Below is a small trained network, with its code and all its weights. Each question gives an input and a class and asks what happens when units are switched off, that is, made to give their printed mean instead of their output.

import numpy as np


def w(rows, s, z=0):
    codes = np.array(rows[::2]) - 128.0
    scale = np.full(codes.shape[1], s)
    scale[-1] = z or s
    return codes * scale


def norm(h):
    return h / np.sqrt((h * h).mean(-1, keepdims=True) + 1e-5)


def f(y):
    return np.maximum(y, 0)


def log_softmax(a):
    a = a - a.max(-1, keepdims=True)
    return a - np.log(np.exp(a).sum(-1, keepdims=True))


def net(x, mask):
    res = np.array(x, float).reshape(1, 7) / 4 @ E
    u = 0
    for l in range(2):
        y = f(norm(res) @ A[l][:, :-1].T + A[l][:, -1])
        res = res + np.where(mask[u : u + 13], y, B[l][:, -1]) @ B[l][:, :-1]
        u += 13
    return log_softmax(norm(res)[-1] @ U[:, :-1].T + U[:, -1])


A, B = {}, {}
E = w([
[106,142,124,97,104,121,147,137,129],'x0',
[109,148,128,115,117,119,147,142,136],'x1',
[152,65,117,100,110,136,101,66,88],'x2',
[126,253,201,206,41,85,30,93,78],'x3',
[241,213,20,94,151,4,83,83,224],'x4',
[138,135,136,158,148,120,135,136,132],'x5',
[231,114,205,128,89,28,51,245,90],'x6',
],0.0041)
A[0] = w([
[159,134,113,60,158,84,105,199,129,62],'L0N0',
[146,158,122,116,90,145,189,80,116,185],'L0N1',
[98,145,144,146,109,145,83,168,74,167],'L0N2',
[122,85,253,101,62,100,73,230,72,138],'L0N3',
[196,107,146,136,92,146,146,58,122,252],'L0N4',
[128,117,178,131,83,92,123,124,150,8],'L0N5',
[147,110,117,158,153,112,158,104,144,168],'L0N6',
[76,147,186,175,76,187,98,118,70,141],'L0N7',
[204,192,105,125,60,94,76,95,191,160],'L0N8',
[147,143,88,152,156,181,141,92,141,186],'L0N9',
[76,79,160,106,111,143,146,161,110,144],'L0N10',
[114,87,221,110,203,124,217,176,138,67],'L0N11',
[117,24,143,97,176,167,151,192,116,151],'L0N12',
],0.0068,0.0021)
B[0] = w([
[147,3,171,113,127,159,170,144,88,165],'L0N0',
[128,129,166,180,172,149,94,109,234,161],'L0N1',
[155,180,41,144,103,102,143,141,69,186],'L0N2',
[241,162,97,152,121,160,146,73,155,254],'L0N3',
[87,227,123,122,149,150,167,246,154,173],'L0N4',
[203,134,158,164,142,105,169,144,89,146],'L0N5',
[108,45,165,111,73,151,95,129,133,151],'L0N6',
[84,103,90,130,121,102,220,91,165,213],'L0N7',
[74,132,179,62,155,128,102,131,147,228],'L0N8',
[86,161,131,180,127,183,174,126,195,169],'L0N9',
[130,122,219,119,150,148,65,191,81,184],'L0N10',
[151,132,131,44,138,150,54,103,93,185],'L0N11',
[150,221,176,54,178,131,60,160,144,208],'L0N12',
],0.0047,0.0081)
A[1] = w([
[146,121,104,190,53,105,113,177,3,76],'L1N0',
[183,118,159,91,144,60,136,167,96,97],'L1N1',
[12,104,128,197,86,92,219,106,28,23],'L1N2',
[67,155,75,143,113,151,223,130,117,2],'L1N3',
[19,169,108,129,178,181,118,82,64,198],'L1N4',
[197,2,85,135,100,67,156,152,146,150],'L1N5',
[82,170,116,170,70,46,83,78,136,112],'L1N6',
[80,119,102,184,125,157,184,99,92,76],'L1N7',
[165,104,164,105,133,158,182,171,140,118],'L1N8',
[112,33,124,75,190,165,172,186,184,161],'L1N9',
[99,146,54,143,152,186,198,100,129,91],'L1N10',
[145,145,9,108,148,122,212,110,179,83],'L1N11',
[134,48,75,83,166,138,118,127,188,211],'L1N12',
],0.007,0.0024)
B[1] = w([
[102,183,150,165,81,144,182,95,166,190],'L1N0',
[106,47,51,130,105,113,71,165,88,218],'L1N1',
[210,97,123,88,45,109,103,198,83,173],'L1N2',
[122,137,102,113,109,139,89,133,95,179],'L1N3',
[88,71,115,122,204,81,112,138,136,241],'L1N4',
[38,104,166,131,220,192,172,90,199,171],'L1N5',
[120,2,123,84,196,186,122,159,121,211],'L1N6',
[193,146,115,111,128,76,77,150,139,171],'L1N7',
[89,122,62,116,148,101,110,107,151,199],'L1N8',
[130,162,127,164,104,103,169,92,138,255],'L1N9',
[182,122,149,86,127,111,104,163,104,203],'L1N10',
[164,126,159,174,79,134,143,121,56,199],'L1N11',
[116,158,161,169,84,140,139,126,128,222],'L1N12',
],0.0078,0.0053)
U = w([
[22,83,133,115,189,125,142,114,161,127],'0',
[185,93,124,88,92,109,67,202,11,22],'1',
[153,219,163,208,38,152,214,70,104,253],'2',
],0.012,0.00065)

Each question gives the input, the list of numbers given to net, and the class t.
The units are the neurons (one row each of A and B). Each row of codes is followed by its name. A weight is (code - 128) times the scale printed after its matrix; where a second scale follows, it is the last column's (A, B and U).
mask holds one flag per neuron, layer by layer. A switched-off neuron (its flag False) gives its mean, the last column of its row in B, instead of its output. The means were averaged over made-up inputs and are rounded, as every weight is.
A unit's drop is (log p(t) with every unit on - log p(t) with that unit switched off) / (log p(t) with every unit on - log p(t) with every unit switched off).
The circuit of an input: a set's keep is (log p(t) with only the set's units on - log p(t) with every unit switched off) / (log p(t) with every unit on - log p(t) with every unit switched off). Starting from the 12 units with the biggest drops (on a tie, the unit counted first), units are removed one at a time, each time the one whose removal leaves the highest keep (on an exact tie, the one counted first), for as long as the keep stays at least 0.8.
units of the circuit, in order: the units of the circuit, biggest drop first
unit that matters most: the unit with the biggest drop
k most important neurons: the k neurons with the biggest drops, biggest first
k most important neurons of layer l: the k neurons of layer l with the biggest drops, biggest first
drop of u: that unit's drop, to one decimal
input [4,4,-1,0,3,-6,5], class 0: units of the circuit, in order	L1N5; L0N0
input [-2,4,-1,-7,2,-2,8], class 0: units of the circuit, in order	L1N5
input [-3,4,-6,4,0,5,-8], class 1: 2 most important neurons of layer 0	L0N12; L0N8
input [6,-4,-7,0,4,2,0], class 2: 3 most important neurons	L1N6; L1N4; L0N12
input [4,6,6,6,-2,0,1], class 2: 2 most important neurons of layer 0	L0N3; L0N5
input [8,-7,-4,-5,5,3,0], class 2: 2 most important neurons	L1N9; L1N12
input [0,5,-1,4,-5,-4,1], class 2: 2 most important neurons	L0N3; L1N0
input [-1,-7,5,1,-7,-5,-7], class 1: 4 most important neurons	L1N2; L0N8; L1N10; L1N7
input [-7,-6,-6,-2,8,5,8], class 0: 3 most important neurons	L1N5; L0N0; L0N12
input [-8,5,4,6,0,-1,-5], class 1: 2 most important neurons of layer 0	L0N12; L0N7
input [2,4,-2,1,-5,-1,3], class 2: 2 most important neurons of layer 1	L1N0; L1N6
input [-2,0,-5,-1,6,-3,-7], class 2: drop of L1N11	0.9
input [4,-4,-4,-7,4,-7,5], class 0: drop of L1N5	0.6
input [-4,4,-1,1,1,4,0], class 0: unit that matters most	L0N3
input [7,7,6,3,-3,4,-5], class 1: drop of L1N2	0.1
